Below is a small trained network, with its code and all its weights. Each question gives an input and a class and asks what happens when units are switched off, that is, made to give their printed mean instead of their output.

import numpy as np


def w(rows, s, z=0):
    codes = np.array(rows[::2]) - 128.0
    scale = np.full(codes.shape[1], s)
    scale[-1] = z or s
    return codes * scale


def norm(h):
    return h / np.sqrt((h * h).mean(-1, keepdims=True) + 1e-5)


def f(y):
    return np.maximum(y, 0)


def log_softmax(a):
    a = a - a.max(-1, keepdims=True)
    return a - np.log(np.exp(a).sum(-1, keepdims=True))


def net(x, mask):
    res = np.array(x, float).reshape(1, 8) / 4 @ E
    u = 0
    for l in range(3):
        y = f(norm(res) @ A[l][:, :-1].T + A[l][:, -1])
        res = res + np.where(mask[u : u + 7], y, B[l][:, -1]) @ B[l][:, :-1]
        u += 7
    return log_softmax(norm(res)[-1] @ U[:, :-1].T + U[:, -1])


A, B = {}, {}
E = w([
[168,108,56,20,124],'x0',
[81,184,54,106,88],'x1',
[110,156,143,74,50],'x2',
[191,153,156,66,188],'x3',
[166,45,83,119,66],'x4',
[75,163,71,124,124],'x5',
[183,56,36,155,164],'x6',
[2,25,117,125,162],'x7',
],0.0048)
A[0] = w([
[118,93,126,156,118,67],'0.n0',
[114,147,104,120,34,107],'0.n1',
[191,135,103,43,77,219],'0.n2',
[157,149,249,97,123,3],'0.n3',
[123,176,178,172,109,101],'0.n4',
[62,165,123,67,194,176],'0.n5',
[226,154,71,97,164,129],'0.n6',
],0.017,0.0027)
B[0] = w([
[134,111,143,89,59,159],'0.n0',
[47,168,118,126,151,205],'0.n1',
[114,125,5,125,141,254],'0.n2',
[159,103,247,144,175,214],'0.n3',
[81,182,101,141,124,193],'0.n4',
[38,142,113,184,139,225],'0.n5',
[227,134,160,77,180,237],'0.n6',
],0.019,0.0089)
A[1] = w([
[175,186,120,145,40,88],'1.n0',
[162,138,162,62,58,4],'1.n1',
[114,10,134,143,103,84],'1.n2',
[226,196,236,171,65,175],'1.n3',
[121,154,116,216,78,110],'1.n4',
[165,107,125,167,60,94],'1.n5',
[185,88,109,198,52,20],'1.n6',
],0.014,0.0018)
B[1] = w([
[41,108,95,130,248,135],'1.n0',
[90,80,101,68,220,142],'1.n1',
[148,77,154,42,45,206],'1.n2',
[43,147,247,179,194,254],'1.n3',
[76,88,87,86,153,222],'1.n4',
[100,68,172,138,164,145],'1.n5',
[115,135,227,141,104,149],'1.n6',
],0.014,0.0044)
A[2] = w([
[159,189,121,199,37,72],'2.n0',
[99,174,118,254,48,97],'2.n1',
[243,149,119,233,10,3],'2.n2',
[159,150,117,168,77,118],'2.n3',
[157,128,115,165,90,87],'2.n4',
[211,199,123,182,14,64],'2.n5',
[91,60,53,172,170,139],'2.n6',
],0.01,0.0024)
B[2] = w([
[174,102,81,103,55,128],'2.n0',
[147,164,51,39,157,188],'2.n1',
[242,62,95,219,2,128],'2.n2',
[113,121,159,68,211,128],'2.n3',
[130,108,106,125,148,128],'2.n4',
[29,37,116,58,206,128],'2.n5',
[93,235,253,24,23,254],'2.n6',
],0.0087,0.0052)
U = w([
[9,182,80,133,121,202],'0',
[247,140,45,54,169,173],'1',
[190,122,116,193,72,13],'2',
[153,139,255,161,190,203],'3',
[194,121,112,205,60,1],'4',
[129,32,162,76,24,114],'5',
],0.011,0.006)

Each question gives the input, the list of numbers given to net, and the class t.
The units are the neurons (one row each of A and B). Each row of codes is followed by its name. A weight is (code - 128) times the scale printed after its matrix; where a second scale follows, it is the last column's (A, B and U).
mask holds one flag per neuron, layer by layer. A switched-off neuron (its flag False) gives its mean, the last column of its row in B, instead of its output. The means were averaged over made-up inputs and are rounded, as every weight is.
A unit's drop is (log p(t) with every unit on - log p(t) with that unit switched off) / (log p(t) with every unit on - log p(t) with every unit switched off).
The circuit of an input: a set's keep is (log p(t) with only the set's units on - log p(t) with every unit switched off) / (log p(t) with every unit on - log p(t) with every unit switched off). Starting from the 12 units with the biggest drops (on a tie, the unit counted first), units are removed one at a time, each time the one whose removal leaves the highest keep (on an exact tie, the one counted first), for as long as the keep stays at least 0.8.
units of the circuit, in order: the units of the circuit, biggest drop first
top k neurons: the k neurons with the biggest drops, biggest first
k most important neurons of layer l: the k neurons of layer l with the biggest drops, biggest first
drop of u: that unit's drop, to one decimal
input [4,5,-4,-6,-8,6,2,-7], class 1: units of the circuit, in order	0.n6
input [-3,-3,-7,-3,-1,5,4,-2], class 3: top 3 neurons	0.n2, 0.n5, 0.n1
input [4,0,-5,-1,7,0,6,3], class 1: top 2 neurons	0.n6, 0.n5
input [2,7,7,2,5,-5,-6,-7], class 1: top 4 neurons	0.n2, 0.n5, 1.n3, 0.n6
input [-2,2,-8,0,-7,3,7,-5], class 3: top 2 neurons	0.n2, 1.n3
input [-6,2,3,-4,4,-8,5,0], class 5: top 3 neurons	0.n6, 0.n3, 1.n2
input [7,-4,8,-2,8,4,-3,-7], class 1: top 2 neurons	0.n6, 0.n5
input [-8,7,3,-2,6,2,6,5], class 5: 2 most important neurons of layer 1	1.n2, 1.n3
input [5,7,-6,-8,4,-7,0,-4], class 1: 3 most important neurons of layer 0	0.n6, 0.n5, 0.n4
input [-7,-5,4,8,7,8,2,3], class 5: 3 most important neurons of layer 0	0.n6, 0.n3, 0.n4
input [3,-4,0,-4,2,-2,-6,0], class 3: drop of 0.n3	3.3
input [-7,-2,4,0,8,-3,4,6], class 5: drop of 0.n3	0.1
input [-1,3,-5,-2,5,8,3,-6], class 1: drop of 0.n6	0.2
input [8,5,-4,-1,8,-2,7,4], class 1: most important neuron of layer 0	0.n6
